Below is a small trained network, with its code and all its weights. Each question gives an input and a target symbol and asks what happens when units are switched off, that is, made to give their printed mean instead of their output.

import numpy as np


def w(rows, s, z=0):
    codes = np.array(rows[::2]) - 128.0
    scale = np.full(codes.shape[1], s)
    scale[-1] = z or s
    return codes * scale


def norm(h):
    return h / np.sqrt((h * h).mean(-1, keepdims=True) + 1e-5)


def softmax(a):
    e = np.exp(a - a.max(-1, keepdims=True))
    return e / e.sum(-1, keepdims=True)


def log_softmax(a):
    a = a - a.max(-1, keepdims=True)
    return a - np.log(np.exp(a).sum(-1, keepdims=True))


def net(x, mask):
    ids = ['ΓΔΛΠΣαβεζηθμτφψω'.index(c) for c in x.split()]
    T = len(ids)
    res = E[ids] + P[:T]
    u = 0
    for l in range(2):
        r = norm(res)
        for j in range(3):
            rows = slice(3 * j, 3 * j + 3)
            q, k, v = (r @ M[l][rows].T for M in (Q, K, V))
            z = softmax(np.where(np.tri(T) > 0, q @ k.T / 3**0.5, -1e9)) @ v
            o = O[l][rows]
            res = res + np.where(mask[u + j], z, o[:, -1]) @ o[:, :-1]
        u += 3
    return log_softmax(norm(res)[-1] @ U[:, :-1].T + U[:, -1])


Q, K, V, O = {}, {}, {}, {}
E = w([
[242,155,110],'Γ',
[87,165,170],'Δ',
[247,127,75],'Λ',
[253,146,86],'Π',
[112,132,170],'Σ',
[141,140,148],'α',
[137,145,171],'β',
[14,74,64],'ε',
[112,130,172],'ζ',
[11,73,92],'η',
[253,143,62],'θ',
[254,152,55],'μ',
[119,141,175],'τ',
[137,147,158],'φ',
[143,134,162],'ψ',
[142,133,163],'ω',
],0.0048)
P = w([
[127,126,120],'0',
[130,124,155],'1',
[84,250,115],'2',
[143,94,121],'3',
[129,123,157],'4',
[76,205,85],'5',
[145,94,120],'6',
[132,126,159],'7',
[78,180,65],'8',
[146,98,113],'9',
[135,132,154],'10',
],0.023)
Q[0] = w([
[161,65,217],'L0H1',
[206,108,74],'L0H1',
[212,163,88],'L0H1',
[96,81,146],'L0H2',
[72,182,39],'L0H2',
[148,192,88],'L0H2',
[37,186,26],'L0H3',
[87,70,193],'L0H3',
[160,254,166],'L0H3',
],0.0062)
K[0] = w([
[124,87,155],'L0H1',
[181,141,166],'L0H1',
[197,132,72],'L0H1',
[118,168,159],'L0H2',
[171,84,254],'L0H2',
[91,88,164],'L0H2',
[150,41,94],'L0H3',
[89,135,151],'L0H3',
[169,117,189],'L0H3',
],0.009)
V[0] = w([
[174,172,57],'L0H1',
[96,91,157],'L0H1',
[159,151,98],'L0H1',
[43,112,50],'L0H2',
[126,137,107],'L0H2',
[80,241,124],'L0H2',
[76,106,2],'L0H3',
[181,44,147],'L0H3',
[22,41,166],'L0H3',
],0.0068)
O[0] = w([
[110,30,174,79],'L0H1',
[175,148,154,145],'L0H1',
[73,147,88,109],'L0H1',
[33,20,81,92],'L0H2',
[102,142,148,129],'L0H2',
[88,144,59,229],'L0H2',
[155,164,189,6],'L0H3',
[125,83,253,90],'L0H3',
[179,86,134,99],'L0H3',
],0.0054,0.0012)
Q[1] = w([
[11,94,255],'L1H1',
[72,142,246],'L1H1',
[52,102,25],'L1H1',
[90,129,78],'L1H2',
[83,197,162],'L1H2',
[126,97,49],'L1H2',
[134,158,184],'L1H3',
[133,57,103],'L1H3',
[202,160,205],'L1H3',
],0.0076)
K[1] = w([
[190,97,255],'L1H1',
[238,107,146],'L1H1',
[133,250,182],'L1H1',
[194,166,76],'L1H2',
[97,100,183],'L1H2',
[98,199,110],'L1H2',
[56,102,114],'L1H3',
[155,143,60],'L1H3',
[39,10,128],'L1H3',
],0.0077)
V[1] = w([
[245,120,118],'L1H1',
[109,224,136],'L1H1',
[132,138,1],'L1H1',
[147,119,181],'L1H2',
[155,67,43],'L1H2',
[190,114,53],'L1H2',
[129,147,32],'L1H3',
[210,194,133],'L1H3',
[151,92,112],'L1H3',
],0.0064)
O[1] = w([
[204,156,105,50],'L1H1',
[93,223,110,255],'L1H1',
[42,132,114,145],'L1H1',
[168,125,92,123],'L1H2',
[76,80,253,89],'L1H2',
[177,164,215,101],'L1H2',
[159,179,148,133],'L1H3',
[210,104,188,145],'L1H3',
[102,154,196,109],'L1H3',
],0.0047,0.0015)
U = w([
[126,117,177,63],'Γ',
[62,169,69,254],'Δ',
[105,248,123,174],'Λ',
[163,123,63,80],'Π',
[63,46,151,225],'Σ',
[118,146,163,78],'α',
[168,117,79,110],'β',
[151,130,169,40],'ε',
[67,37,76,92],'ζ',
[149,91,100,139],'η',
[81,97,156,81],'θ',
[146,122,171,47],'μ',
[142,101,156,48],'τ',
[158,163,113,136],'φ',
[51,139,195,56],'ψ',
[172,130,127,41],'ω',
],0.016,0.0026)

Each question gives the input, a string of symbols that net reads in full, and the target symbol t.
The units are the heads (3 rows each of Q, K, V and O). Each row of codes is followed by its name. A weight is (code - 128) times the scale printed after its matrix; where a second scale follows, it is the last column's (O and U).
mask holds one flag per head, layer by layer. A switched-off head (its flag False) gives its mean, the last column of its rows in O, instead of its output. The means were averaged over made-up inputs and are rounded, as every weight is.
A unit's drop is (log p(t) with every unit on - log p(t) with that unit switched off) / (log p(t) with every unit on - log p(t) with every unit switched off).
The circuit of an input: a set's keep is (log p(t) with only the set's units on - log p(t) with every unit switched off) / (log p(t) with every unit on - log p(t) with every unit switched off). Starting from all 6 units, units are removed one at a time, each time the one whose removal leaves the highest keep (on an exact tie, the one counted first), for as long as the keep stays at least 0.8.
units of the circuit, in order: the units of the circuit, biggest drop first
most important unit: the unit with the biggest drop
which heads matter: for each layer, one digit per head in row order, 1 if its drop is at least 0.15 and else 0, layers parted by /
input β ζ Λ Σ ψ Δ μ ω μ Σ, target Δ: which heads matter	001 / 100
input α ε Σ ε ε Γ ω Λ, target ζ: units of the circuit, in order	[L0H2; L1H1; L1H3]
input φ ε Δ Π Γ, target Δ: most important unit	L0H3
input α Δ α Λ τ, target ζ: units of the circuit, in order	[L0H3; L1H2; L0H2]
input α τ ω ω β ζ μ ω θ ε ω, target ζ: units of the circuit, in order	[L0H2; L0H3; L1H2]
input Δ ε β β ε ε Σ η ε β, target ζ: which heads matter	010 / 110
input φ φ Δ ψ, target Δ: units of the circuit, in order	[L0H3; L1H1]
input ε ψ α ζ Π β ε β, target Σ: which heads matter	011 / 100
input ε Λ ζ η Γ, target Σ: units of the circuit, in order	[L0H2; L0H3]
input ε ψ ζ μ ψ β Π ε Δ Λ τ, target Σ: which heads matter	010 / 100
input ε τ Λ Π Σ Λ α φ, target Σ: which heads matter	010 / 100
input α τ τ β Λ, target ζ: which heads matter	111 / 101
input β Λ ε ε β, target Λ: which heads matter	011 / 100
input ε Δ Δ ε ψ, target Σ: units of the circuit, in order	[L0H2]
input Δ τ φ ε Π, target ψ: which heads matter	011 / 110
input β ψ ψ ε α β ψ Σ β ζ ψ, target Λ: which heads matter	001 / 100
input β Δ Π Δ ψ, target Λ: which heads matter	001 / 000
input ε μ ε φ Λ, target Σ: units of the circuit, in order	[L0H2; L1H2]
input β Σ Π β β Π ε Σ, target Λ: which heads matter	001 / 100
input α β θ α ψ Σ Π Σ, target ζ: units of the circuit, in order	[L0H2; L0H3; L1H2; L1H3]
input Δ α μ ω ε Λ Δ, target Δ: which heads matter	011 / 100
input β β Π β Γ, target Λ: units of the circuit, in order	[L0H3; L0H2]
input β ε Σ Π ψ Λ Γ ω, target Λ: which heads matter	101 / 000
input ε ψ η ψ ε ψ φ Δ ε Σ Δ, target Σ: units of the circuit, in order	[L0H2; L1H1]
input α β ψ Δ Γ Σ ω Δ Σ Δ, target Δ: units of the circuit, in order	[L1H1; L0H3]
input β ε ζ ε Γ Π η τ ε θ ω, target Λ: units of the circuit, in order	[L0H1; L0H3; L0H2; L1H1]
input β Λ ψ β ψ θ η μ β Λ Σ, target Λ: units of the circuit, in order	[L0H3; L1H1; L0H2]
input ε Δ φ ε μ, target Σ: units of the circuit, in order	[L0H2; L1H2]
